(in the rows, 128 means zero)
Group, then class
[127 112 118 107 160 176 123 163 125 143 126 132 141 102 115   4 143 118
 115]
kuf Y
[139 107 123 150 151 137 123 119 130 105 123 119 126 120 121  77 136  97
 104]
baru A
[128 122 132 105 153 163 126 125 121 129 126 129 140  99 120  86 134 134
 117]
kuf Z
[131 124 125 137 164 150 124 120 127 102 115 103 133 138 114  68 126 104
 119]
baru A
[142 139 118 145 153 122 127  79 136 109 136 137 147 128 142 185 128 149
  97]
pozes B
[129 123 113 127 147 159 111  91 131 114 131 122 141 128 145 171 115 180
  95]
pozes X
[124 125 131 119 143 101 129 108 133 126 129 136 132 180 142  66 125 141
 109]
pozes S
[131 138 129  97 146 172 128 138 122 171 120 139 128 119 125  93 136 164
 135]
kuf L
[133 155 119 157 154 176 121  78 143 133 126 137 139 123 129 203 139 194
 102]
pozes S
[134 117 114 126 141 138 123 101 125 109 125 143 135 130 141 167 132 158
  91]
pozes B
[137 116 133 108 160 161 129 145 142 143 124 130 143 119 126  25 125 145
 104]
kuf Z
[128 119 111 110 158 177 132 115 134 137 132 124 147 115 133  61 126 145
 105]
kuf Z
[129 121 110 137 156 163 125 115 129 146 114 127 130 116 121  95 135 130
  80]
pozes S
[129 134 134 157 156 155 134  95 133  71 116 117 136 126 118 163 129 138
 102]
baru A
[124 118 137 103 166 146 128 135 124 137 126 125 130 120 117   4 149 116
 118]
kuf Z
[125 133 125 109 142 158 162 141 130 137 131 146 127 148 114  56 116 144
 135]
kuf L
[132 121 128 124 142 155 107 121 126 145 121 138 138 121 139 132 133 148
 100]
pozes S
[132 131 136 124 158 182 119 101 143 128 125 126 134 129 142  97 126 164
 108]
kuf Z
[143 120 144 140 159 123 119 101 132  60 138 125 137 124 119 130 117 126
 115]
baru Q
[118 119 141  91 173 190 127 161 127 166 114 124 154 123 131  44 135 140
  87]
kuf L
[130 133 123 135 140 143 128 131 128 157 120 141 132 126 139 103 113 125
 107]
kuf Z
[131 126 116 132 174 157 119 120 127 155 123 124 131 121 132 111 132 128
  95]
pozes S
[134 131 113 147 112 127 130  99 134 111 132 128 110 138 132 179 134 148
 128]
pozes X
[131 111 120 157 161 111 124  92 128  68 132 136 130 120 133  27 135 104
 110]
baru V
[132 129 139 141 165 147 119  94 132  58 116 120 138 118 115  89 140 119
 120]
baru Q
[129 107 132 153 146 128 126 120 133  89 125 104 138 122 121 131 120 102
 103]
baru A
[139 135 124 135 145 155 119 110 125 173 120 108 140 121 145 169 125 155
  93]
pozes S
[133 130 131 116 159 146 129 126 141 132 131 126 139 124 123  56 132 137
 115]
kuf Y
[136 126 123 130 121 115 125  99 128 135 131 143 125 133 135 123 131 133
 123]
pozes S
[128 112 108  92 138 122 118 192 126 175 116 103 119 125 132  64 128  56
 136]
pozes X
[133 129 119 130 153 112 131 119 129  99 127 130 126 128 119  75 131 106
 107]
baru V
[133 127 127 103 132  95 126 154 126 159 127 130 141 133 130  67 120 115
 102]
kuf L
[122 128 133 118 164 120 131 107 131 122 125 123 138 121 130 105 126 162
 108]
pozes S
[135 126 133 120 139 122 125 112 126 132 123 143 138 142 138 191 127 143
  96]
pozes B
[118 149 122 119 150 145 131 118 127 127 129 141 123 126 120  82 126 133
 116]
kuf Y
[131 122 120 136 121 151 126  84 138 115 133 114 128 134 143 145 124 167
 115]
pozes X
[130 113 131 125 153 148 122 133 128 161 120 126 136 120 134 136 129 120
  98]
pozes S

Group and class of each row
[202 124 145 130 133 123 125 119 127 148 123 140 116 125 115 123 121 129
 118]
gusar Konu
[122 130 140 103 122 131 121 105 133 150 118 137 118 151 125 120 118 162
 111]
gusar Konu
[116 110 136 135 124 130 125 120 128 157 122 133 121 128 124 120 121 129
 106]
gusar rufu
[107 154 152 141 123 116 129 113 117 161 124 131 105 122  94 130 122 132
 100]
Rok gev
[125 152 127 136 140 125 132 132 125 135 127 124 113 133 119 124 126 139
 129]
Rok domu
[103 158 144 145 120 119 130 105 126 155 122 130 104 123  97 122 118 137
 108]
Rok domu
[106 110 140 129 117 128 121 125 122 136 124 128 118 130 113 116 107 130
 100]
gusar Konu
[ 96 175 152 144 114  99 139 112 120 172 120 142  91 129  89 126 110 135
  84]
Rok domu
[137 118 150 131 123 127 123 114 124 152 129 133 116 119 121 120 123 130
 102]
gusar Konu
[110 117 152 116 122 130 119 118 124 149 127 136 119 124 121 127 119 122
 110]
gusar rufu
[115 128 130 134 132 122 110 107 130 155 129 138 116 130 108 130 127 126
 114]
gusar rufu
[113 116 149 136 127 129 122 114 128 147 125 142 119 121 122 114 120 120
  95]
gusar rufu
[112 155 144 134 130 120 127 118 123 148 120 133 100 122 102 118 121 135
  96]
Rok gev
[128 145 131 134 124 128 121 127 129 143 124 125 113 122 118 120 131 131
 109]
Rok gev
[136 154 131 133 119 126 124 136 128 134 119 117 109 123 115 139 127 132
 127]
Rok domu

Group, then class
[135 127 121 138 129 142 157 133 141 107 157 128 120 120 135 129 122 114
 137]
[95] M
[139 161 130 148 129 154 159 144 134 117 158 141 134 144 124 137 135 118
 141]
[91] H
[146 117  90 143  97 152 191 151 130 114 176 149 123 130 132 156 135 123
 157]
[95] M
[137 117 112 147 140 145 145 224 140  84 158 132 127 120 117 129 132 118
 156]
[95] M
[136 148 126 139 134 142 171 135 141 131 152 149 130 114 130 141 135 104
 137]
[91] U
[132 138 118 142 124 151 187 144 139 105 153 139 125 128 132 147 133 113
 140]
[89] T
[145 146 123 141 129 151 183 151 139 121 157 162 152 132 126 150 126 108
 143]
[91] U
[110 158 114 133 178 149 144 142 132 119 167 126 131 111 124 124 117 120
 139]
[95] P
[141 164 130 140 154 150 152 128 147 126 134 141 125 121 132 135 130 110
 139]
[89] C
[121 154 137 136 138 152 161 134 133 118 162 149 131 137 135 145 127 110
 139]
[91] H
[128 152 133 136 148 139 161 146 129 132 136 149 129 119 128 124 126 103
 136]
[91] U
[140 132 119 142 146 152 149 139 137 111 154 122 115 123 131 140 129 105
 143]
[95] M

Group, then class
[120 125 138 173 123 116 125 128 112 130 106 128 120 137 128 131 121 133
 129]
Zud fofim
[129 121 145 195 120 122 132 114 108 132 120 111 118 129 126 135 115 121
 129]
Zud fofim
[120 124 141 141 124 119 134 124 122 129 145 124 133 127 126 125 113 125
 129]
Zud supu
[117 123 127 218 125 104 125 119 111 132 125 109 120 128 120 113 132 124
 135]
Fatuf fifiz
[126 121 119 222 122 106 119 108 104 138 122 106 122 133 120 113 139 117
 124]
Fatuf pulu
[110 122 130 170 124 106 124 117 111 130 124 126 141 146 118 126 124 136
 123]
Zud fofim
[123 123 153 220 124 115 125 119 121 131 162 119 111 119 125 130 112 130
 135]
Zud Gumer
[127 118 149 211 113 116 128 113 122 133 139 108 114 126 126 127 126 129
 127]
Zud supu
[118 117 121 178 122 115 135 123 111 143 143 134 122 134 123 131 134 114
 124]
tata tid
[132 123 133 165 120 126 131 125 124 137 118 123 108 125 124 136 134 109
 130]
tata savo
[116 126 120 150 118 120 124 129 105 139 123 126 140 141 127 114 149 126
 130]
Fatuf fifiz
[117 122 140 136 119 122 127 124 122 131 111 124 131 121 129 128 125 128
 125]
Zud fofim
[125 121 124 201 117 114 126 123 102 139 112 124 113 130 124 132 135 119
 123]
tata savo
[117 123 138 141 124 116 126 125 114 134 139 142 136 125 137 132 130 117
 127]
Zud supu
[123 119 127 222 124 106 127 118  99 137 135  95 123 129 117 114 139 117
 124]
Fatuf fifiz
[142 120 147 230 110 119 133 121 121 140 154 114 123 127 116 133 127 113
 131]
tata savo
[112 122 138 165 127 113 123 123  99 127 112 140 118 127 135 130 122 125
 127]
Zud Gumer
[125 121 108 236 120 106 135 105 116 138 139  99 110 123 114 127 131 112
 123]
tata tid
[137 127 138 233 115 115 129 115 114 139 150 119 115 135 113 134 129 120
 129]
tata rusi
[129 125 130 141 130 120 124 118 116 131 145 131 138 128 128 124 124 131
 128]
Zud Gumer
[127 124 125 232 119 119 129 117 114 131 139 103 117 131 129 129 129 123
 125]
Fatuf fifiz
[120 121 118 165 127 118 122 131 109 136 125 116 138 136 123 109 142 128
 127]
Fatuf nor
[133 124 147 180 120 118 128 127 125 132 161 114 126 126 131 136 120 123
 135]
Zud supu
[111 120 131 166 122 108 127 115 106 134 104 132 122 134 125 124 131 122
 123]
Zud Gumer
[124 121 137 208 117 120 127 121 105 137 125 107 109 127 121 127 137 125
 123]
Fatuf fifiz
[128 120 134 238 111 111 132 116 118 138 144 108 104 119 118 137 130 117
 124]
tata savo
[132 113 127 161 121 120 126 136 114 134 135 129 131 138 120 111 143 114
 132]
Fatuf pulu
[115 122 136 192 116 114 130 112 112 131 121 109 129 129 129 125 132 134
 122]
Zud fofim
[131 131 128 202 124 122 126 111 121 129 127  94 119 132 119 118 132 123
 131]
Fatuf nor

Group and class of each row
[111 132 148 119 119 131 125 154 132 126 135 147 135  99  98 126 134 126
 165]
G <52>
[128 124 121 132 126 115 124 132 130 127 126 141 125 131 119 123 120 125
 125]
N <46>
[148 124 127 137 124 102 137 126 140 117 125 115 123 126 138 134 138 127
 113]
E <32>
[151 123 120 135 128 107 127 114 131 120 121  98 124 143 155 130 129 132
 105]
E <45>
[121 124 145 127 128 111 131 125 133 129 130 123 133 128 128 118 131 128
 135]
G <52>
[158 128 127 129 144 120 129 118 138 114 126 115 129 127 125 138 137 135
 112]
E <32>
[130 128 141 140 127  96 135 111 122 140 117 106 128 145 144 121 130 125
 112]
G <52>
[126 123 118 134 122 110 128 124 127 129 130 126 125 134 128 123 120 126
 120]
N <46>
[129 122 128 124 136 116 127 137 136 124 131 155 127 123 100 123 125 121
 120]
N <44>
[122 126 140 126 124 115 125 135 133 130 131 123 126 124 122 125 133 129
 135]
G <52>
[129 123 128 130 128 128 128 139 133 127 126 161 125 121 107 128 123 120
 122]
N <44>
[122 121 143 127 123 110 127 125 124 130 131 128 136 130 138 127 128 123
 120]
G <30>
[159 123 125 142 130  99 134 108 136 114 120 102 118 147 148 131 131 134
  96]
E <32>
[120 126 150 126 118 112 126 142 119 137 135 135 148 117 126 125 128 124
 147]
G <30>
[145 115 108 141 146  42 139  72 127 151 106  84 114 206 199 115 118 115
  29]
N <49>
[122 125 148 122 118 112 136 133 123 130 129 125 129 119 126 122 133 122
 140]
G <52>
[125 126 151 123 123 113 130 144 131 129 127 141 141 104 109 132 127 125
 140]
G <38>

Group, then class
[121 121 136 116 130 127 130 130 134 125 127 133 133 138 130 132 121 131
 138]
F <63>
[127 126 122 144 122 119 132 129 144 136 119 130 126 145 125 123 114 122
 137]
W <51>
[132 122 142 114 126 131 126 137 134 126 131 128 133 125 129 133 121 127
 157]
F <63>
[125 130 126 124 123 121 130 126 141 128 121 123 125 141 122 121 110 122
 128]
W <51>
[135 124 129 133 118 121 128 138 138 139 127 122 128 140 122 131 116 120
 135]
W <60>
[130 125 125 146 126 124 128 144 129 138 133 123 125 141 121 136 118 124
 143]
W <60>
[136 114 136 130 126 130 129 146 140 133 135 130 129 122 124 144 133 126
 154]
F <63>
[138 120 123 122 135 132 126 126 171 123 102 140 124 120 132 126 138 126
 116]
D <55>
[136 119 122 141 131 129 125 140 141 137 115 143 125 129 131 134 143 128
 132]
D <61>
[121 123 132 129 122 124 130 140 144 133 124 130 127 140 126 131 116 124
 143]
W <60>
[131 126 125 137 120 119 133 132 140 138 118 121 129 146 121 123 106 118
 131]
W <51>
[138 125 123 152 120 122 130 145 145 139 124 125 126 148 117 135 115 116
 143]
W <51>
[138 118 130 138 131 134 126 133 144 125 118 145 128 117 129 134 143 126
 130]
D <61>
[135 118 142 129 130 134 134 146 127 124 138 132 130 144 120 142 124 123
 151]
F <54>
[127 120 141 113 129 128 132 139 134 127 128 135 129 134 125 135 129 128
 142]
F <63>
[132 119 139 125 127 135 134 146 117 133 154 135 129 151 120 140 129 122
 139]
F <54>
[127 128 126 128 120 122 131 146 142 135 127 125 120 150 122 131 119 120
 128]
W <60>
[129 124 127 130 124 123 128 133 138 136 124 128 130 137 127 129 118 126
 146]
W <60>
[128 115 138 134 130 135 128 148 115 136 133 136 133 142 124 139 133 125
 156]
F <63>
[137 107 143 121 123 128 136 135 133 131 124 141 136 145 115 131 124 127
 115]
F <54>
